Below is a small trained network, with its code and all its weights. Each question gives an input and a class and asks what happens when units are switched off, that is, made to give their printed mean instead of their output.

import numpy as np


def w(rows, s, z=0):
    codes = np.array(rows[::2]) - 128.0
    scale = np.full(codes.shape[1], s)
    scale[-1] = z or s
    return codes * scale


def f(y):
    return np.maximum(y, 0)


def log_softmax(a):
    a = a - a.max(-1, keepdims=True)
    return a - np.log(np.exp(a).sum(-1, keepdims=True))


def net(x, mask):
    res = np.array(x, float).reshape(1, 7) / 4 @ E
    y = f(res @ A[0][:, :-1].T + A[0][:, -1])
    res = res + np.where(mask, y, B[0][:, -1]) @ B[0][:, :-1]
    return log_softmax(res[-1] @ U[:, :-1].T + U[:, -1])


A, B = {}, {}
E = w([
[124,148,124,113,120,118,111,121,114,122],'x0',
[65,136,95,103,148,178,169,94,168,5],'x1',
[117,118,162,71,125,254,97,33,200,148],'x2',
[202,101,131,153,159,181,121,173,116,108],'x3',
[53,171,153,167,192,166,124,157,114,131],'x4',
[117,56,75,93,194,133,87,104,106,147],'x5',
[111,147,180,75,137,81,102,92,74,89],'x6',
],0.0095)
A[0] = w([
[134,116,123,160,101,90,98,189,112,76,1],'N0',
[159,158,161,203,88,151,199,154,174,106,238],'N1',
[116,136,92,124,129,135,128,79,137,73,75],'N2',
[120,97,117,124,145,80,177,164,133,94,28],'N3',
[115,113,178,84,131,129,140,73,155,152,45],'N4',
[103,175,173,140,162,196,116,106,152,152,19],'N5',
[153,144,213,99,169,104,128,68,59,81,106],'N6',
[166,99,167,101,90,80,125,140,126,212,184],'N7',
[105,89,31,139,129,149,117,119,176,51,149],'N8',
[64,203,104,175,231,142,116,152,150,137,147],'N9',
[173,144,180,79,146,172,94,136,157,109,35],'N10',
[151,165,188,114,113,208,83,101,112,121,36],'N11',
[112,137,109,116,108,160,172,147,141,1,49],'N12',
[71,124,122,138,141,122,201,110,111,52,80],'N13',
[124,174,167,153,181,134,93,136,103,202,107],'N14',
[244,144,134,145,188,178,110,156,93,73,121],'N15',
[143,141,134,178,127,113,106,187,83,75,43],'N16',
[87,81,52,85,180,96,73,134,121,154,157],'N17',
[125,160,117,101,148,76,124,156,76,95,62],'N18',
[116,97,149,155,126,140,101,98,165,130,88],'N19',
[92,184,63,158,164,58,131,148,98,116,21],'N20',
[98,122,167,119,169,46,66,68,138,87,197],'N21',
[133,238,192,144,39,81,132,123,194,75,232],'N22',
[212,117,55,64,76,89,141,106,183,120,200],'N23',
],0.0091,0.0037)
B[0] = w([
[63,88,61,140,74,120,167,97,172,159,169],'N0',
[139,141,206,159,179,163,153,60,109,132,226],'N1',
[112,187,143,115,99,139,67,168,108,167,187],'N2',
[88,135,109,118,93,94,85,108,191,147,166],'N3',
[83,131,61,169,97,91,132,114,179,140,179],'N4',
[153,83,94,117,103,89,174,114,173,129,181],'N5',
[175,64,110,205,137,163,164,121,113,21,195],'N6',
[113,117,113,141,143,180,37,172,54,126,225],'N7',
[185,162,188,168,130,143,84,141,90,179,234],'N8',
[137,103,175,66,125,124,223,190,100,38,213],'N9',
[109,106,38,126,115,84,167,114,175,185,171],'N10',
[76,78,76,90,98,97,88,112,184,162,184],'N11',
[153,93,134,118,55,140,35,141,93,175,220],'N12',
[169,138,137,124,93,175,35,156,82,156,209],'N13',
[169,134,145,95,94,215,94,206,97,105,178],'N14',
[89,255,187,144,181,54,150,85,142,183,194],'N15',
[101,92,62,118,84,118,101,112,239,141,179],'N16',
[157,172,170,124,174,56,169,73,107,152,212],'N17',
[61,107,130,157,108,162,146,106,176,130,180],'N18',
[96,161,145,184,73,102,126,108,144,154,160],'N19',
[77,93,100,120,103,90,139,134,162,212,195],'N20',
[136,116,154,220,188,147,152,142,111,77,213],'N21',
[134,132,201,127,202,98,139,109,108,137,254],'N22',
[163,110,144,51,202,190,197,193,182,88,235],'N23',
],0.0072,0.0099)
U = w([
[146,143,157,145,61,176,2,186,22,156,46],'0',
[61,98,62,144,65,82,155,109,223,163,25],'1',
[106,151,171,137,200,137,119,155,125,111,253],'2',
[122,190,192,111,213,88,167,77,66,148,153],'3',
[96,227,163,127,201,91,141,107,101,146,221],'4',
[161,108,129,204,154,184,190,147,90,65,183],'5',
[145,110,148,33,135,167,227,239,108,35,86],'6',
],0.0075,0.0031)

Each question gives the input, the list of numbers given to net, and the class t.
The units are the neurons (one row each of A and B). Each row of codes is followed by its name. A weight is (code - 128) times the scale printed after its matrix; where a second scale follows, it is the last column's (A, B and U).
mask holds one flag per neuron, in row order. A switched-off neuron (its flag False) gives its mean, the last column of its row in B, instead of its output. The means were averaged over made-up inputs and are rounded, as every weight is.
A unit's drop is (log p(t) with every unit on - log p(t) with that unit switched off) / (log p(t) with every unit on - log p(t) with every unit switched off).
The circuit of an input: a set's keep is (log p(t) with only the set's units on - log p(t) with every unit switched off) / (log p(t) with every unit on - log p(t) with every unit switched off). Starting from the 12 units with the biggest drops (on a tie, the unit counted first), units are removed one at a time, each time the one whose removal leaves the highest keep (on an exact tie, the one counted first), for as long as the keep stays at least 0.8.
circuit, biggest first: the units of the circuit, biggest drop first
unit that matters most: the unit with the biggest drop
k most important neurons: the k neurons with the biggest drops, biggest first
drop of u: that unit's drop, to one decimal
input [-3,-7,8,8,8,-7,1], class 1: 3 most important neurons : N11, N5, N10
input [2,-7,6,3,-7,8,1], class 3: 2 most important neurons : N17, N12
input [7,6,1,5,-2,8,-6], class 3: most important neuron : N17
input [-5,-4,6,4,5,2,6], class 1: circuit, biggest first : N11, N10, N5
input [3,-1,-7,-7,5,-6,7], class 1: circuit, biggest first : N20, N16
input [8,5,-5,8,-7,0,-4], class 2: 3 most important neurons : N15, N23, N8
input [2,4,4,-2,-4,-7,-6], class 3: circuit, biggest first : N22, N1
input [-3,0,5,6,-1,-4,-4], class 4: circuit, biggest first : N15, N6
input [6,2,-5,-5,-7,3,-1], class 6: 2 most important neurons : N23, N15
input [1,4,-5,-4,4,-6,8], class 5: 3 most important neurons : N6, N21, N15
input [3,8,-8,1,-6,3,-7], class 0: circuit, biggest first : N8, N12
input [5,8,2,2,6,3,-6], class 0: 2 most important neurons : N12, N8
input [-1,0,-5,-2,-4,-8,-5], class 3: 2 most important neurons : N22, N1
input [1,6,-8,0,2,-7,-4], class 1: unit that matters most : N16
input [0,-3,8,4,-6,1,-6], class 1: circuit, biggest first : N10, N11
input [0,6,7,-1,-6,1,7], class 1: 4 most important neurons : N4, N10, N11, N7
input [2,3,6,-1,-4,-7,-3], class 3: 2 most important neurons : N22, N1
input [-1,8,-4,-1,-7,-4,0], class 0: 2 most important neurons : N12, N13
input [4,7,3,-5,1,-7,7], class 0: 3 most important neurons : N12, N13, N2
input [-4,3,5,3,8,7,-2], class 6: circuit, biggest first : N9
input [-3,7,-5,-3,-4,1,4], class 0: circuit, biggest first : N13, N12
input [2,-5,-4,-2,3,5,6], class 5: circuit, biggest first : N6, N21, N15
input [8,-4,-3,5,-3,-5,4], class 2: drop of N18 : 0.1
